Below is a small trained network, with its code and all its weights. Each question gives an input and a class and asks what happens when units are switched off, that is, made to give their printed mean instead of their output.

import numpy as np


def w(rows, s, z=0):
    codes = np.array(rows[::2]) - 128.0
    scale = np.full(codes.shape[1], s)
    scale[-1] = z or s
    return codes * scale


def norm(h):
    return h / np.sqrt((h * h).mean(-1, keepdims=True) + 1e-5)


def f(y):
    return np.maximum(y, 0)


def log_softmax(a):
    a = a - a.max(-1, keepdims=True)
    return a - np.log(np.exp(a).sum(-1, keepdims=True))


def net(x, mask):
    res = np.array(x, float).reshape(1, 3) / 4 @ E
    u = 0
    for l in range(4):
        y = f(norm(res) @ A[l][:, :-1].T + A[l][:, -1])
        res = res + np.where(mask[u : u + 9], y, B[l][:, -1]) @ B[l][:, :-1]
        u += 9
    return log_softmax(norm(res)[-1] @ U[:, :-1].T + U[:, -1])


A, B = {}, {}
E = w([
[44,238,73],'x0',
[253,119,113],'x1',
[176,174,225],'x2',
],0.0034)
A[0] = w([
[220,170,67,145],'0.n1',
[199,104,140,140],'0.n2',
[138,158,146,2],'0.n3',
[155,85,111,69],'0.n4',
[105,142,174,246],'0.n5',
[220,146,87,30],'0.n6',
[118,65,110,174],'0.n7',
[181,107,186,134],'0.n8',
[145,170,10,56],'0.n9',
],0.011,0.002)
B[0] = w([
[221,157,63,242],'0.n1',
[79,100,116,240],'0.n2',
[127,158,80,143],'0.n3',
[81,254,129,186],'0.n4',
[198,106,111,244],'0.n5',
[137,111,101,212],'0.n6',
[37,120,82,226],'0.n7',
[174,57,121,252],'0.n8',
[246,89,81,242],'0.n9',
],0.0049,0.0035)
A[1] = w([
[102,130,206,119],'1.n1',
[106,141,101,99],'1.n2',
[137,122,114,5],'1.n3',
[88,136,35,131],'1.n4',
[168,141,98,94],'1.n5',
[161,246,160,109],'1.n6',
[129,114,115,132],'1.n7',
[120,164,105,160],'1.n8',
[180,109,144,16],'1.n9',
],0.011,0.0022)
B[1] = w([
[190,126,109,155],'1.n1',
[128,104,164,162],'1.n2',
[130,150,146,129],'1.n3',
[144,150,172,254],'1.n4',
[61,60,66,185],'1.n5',
[34,1,104,189],'1.n6',
[104,126,166,154],'1.n7',
[125,144,114,175],'1.n8',
[104,51,182,170],'1.n9',
],0.0058,0.0053)
A[2] = w([
[181,55,169,132],'2.n1',
[71,135,154,124],'2.n2',
[75,245,26,254],'2.n3',
[188,55,87,19],'2.n4',
[124,207,155,176],'2.n5',
[136,157,156,47],'2.n6',
[182,89,201,89],'2.n7',
[75,72,2,189],'2.n8',
[142,77,79,92],'2.n9',
],0.0096,0.0018)
B[2] = w([
[2,91,78,192],'2.n1',
[129,132,195,160],'2.n2',
[237,149,122,189],'2.n3',
[151,119,49,198],'2.n4',
[230,188,199,137],'2.n5',
[180,161,116,129],'2.n6',
[176,33,28,169],'2.n7',
[117,225,196,254],'2.n8',
[138,118,135,185],'2.n9',
],0.0048,0.0087)
A[3] = w([
[19,123,46,150],'3.n1',
[147,105,145,100],'3.n2',
[59,125,171,138],'3.n3',
[184,70,185,173],'3.n4',
[116,46,206,249],'3.n5',
[103,134,116,190],'3.n6',
[52,2,78,139],'3.n7',
[130,125,81,42],'3.n8',
[104,92,183,89],'3.n9',
],0.0081,0.0022)
B[3] = w([
[218,170,79,198],'3.n1',
[94,82,102,135],'3.n2',
[6,240,194,179],'3.n3',
[81,174,139,160],'3.n4',
[13,201,195,206],'3.n5',
[237,204,70,155],'3.n6',
[13,164,98,254],'3.n7',
[216,113,53,146],'3.n8',
[125,255,173,154],'3.n9',
],0.004,0.0059)
U = w([
[50,224,239,217],'0',
[162,141,122,255],'1',
[181,213,205,58],'2',
[254,79,155,155],'3',
[119,66,135,74],'4',
[131,26,130,44],'5',
],0.0069,0.0024)

Each question gives the input, the list of numbers given to net, and the class t.
The units are the neurons (one row each of A and B). Each row of codes is followed by its name. A weight is (code - 128) times the scale printed after its matrix; where a second scale follows, it is the last column's (A, B and U).
mask holds one flag per neuron, layer by layer. A switched-off neuron (its flag False) gives its mean, the last column of its row in B, instead of its output. The means were averaged over made-up inputs and are rounded, as every weight is.
A unit's drop is (log p(t) with every unit on - log p(t) with that unit switched off) / (log p(t) with every unit on - log p(t) with every unit switched off).
The circuit of an input: a set's keep is (log p(t) with only the set's units on - log p(t) with every unit switched off) / (log p(t) with every unit on - log p(t) with every unit switched off). Starting from the 12 units with the biggest drops (on a tie, the unit counted first), units are removed one at a time, each time the one whose removal leaves the highest keep (on an exact tie, the one counted first), for as long as the keep stays at least 0.8.
circuit, biggest first: the units of the circuit, biggest drop first
most important unit: the unit with the biggest drop
top k neurons: the k neurons with the biggest drops, biggest first
top k neurons in layer l: the k neurons of layer l with the biggest drops, biggest first
drop of u: that unit's drop, to one decimal
input [7,7,-3], class 3: circuit, biggest first : 0.n9, 3.n7
input [8,-1,-8], class 2: most important unit : 2.n8
input [8,5,-2], class 3: circuit, biggest first : 0.n9, 3.n7
input [3,-8,-2], class 2: circuit, biggest first : 1.n6, 2.n3, 2.n1, 3.n7
input [-1,2,1], class 5: circuit, biggest first : 0.n8, 1.n9
input [4,-8,-5], class 2: top 2 neurons : 2.n3, 1.n6
input [4,3,-7], class 3: top 2 neurons : 0.n9, 3.n7
input [1,-5,-5], class 2: top 2 neurons in layer 0 : 0.n8, 0.n2
input [-1,-8,6], class 4: top 2 neurons : 1.n1, 0.n5
input [-1,-7,8], class 4: top 2 neurons : 1.n1, 2.n7
input [-8,-6,-1], class 0: top 2 neurons in layer 0 : 0.n7, 0.n9
input [-3,-8,4], class 4: top 2 neurons in layer 2 : 2.n7, 2.n8
input [-7,1,6], class 5: top 2 neurons : 2.n7, 2.n8
input [6,-4,-6], class 2: most important unit : 2.n3
input [2,-2,-2], class 2: top 2 neurons : 1.n6, 1.n9
input [-4,-4,8], class 4: top 2 neurons : 2.n7, 2.n8
input [8,1,-3], class 3: top 3 neurons in layer 3 : 3.n7, 3.n5, 3.n3
input [-5,8,8], class 5: top 2 neurons in layer 2 : 2.n1, 2.n3
input [-3,5,2], class 5: top 2 neurons : 0.n8, 1.n9
input [-3,4,2], class 5: top neuron in layer 0 : 0.n8
input [-8,-2,-2], class 0: top 2 neurons : 0.n7, 0.n9
input [7,7,-6], class 3: drop of 0.n9 : 0.2
input [-3,1,2], class 5: drop of 0.n8 : 0.2
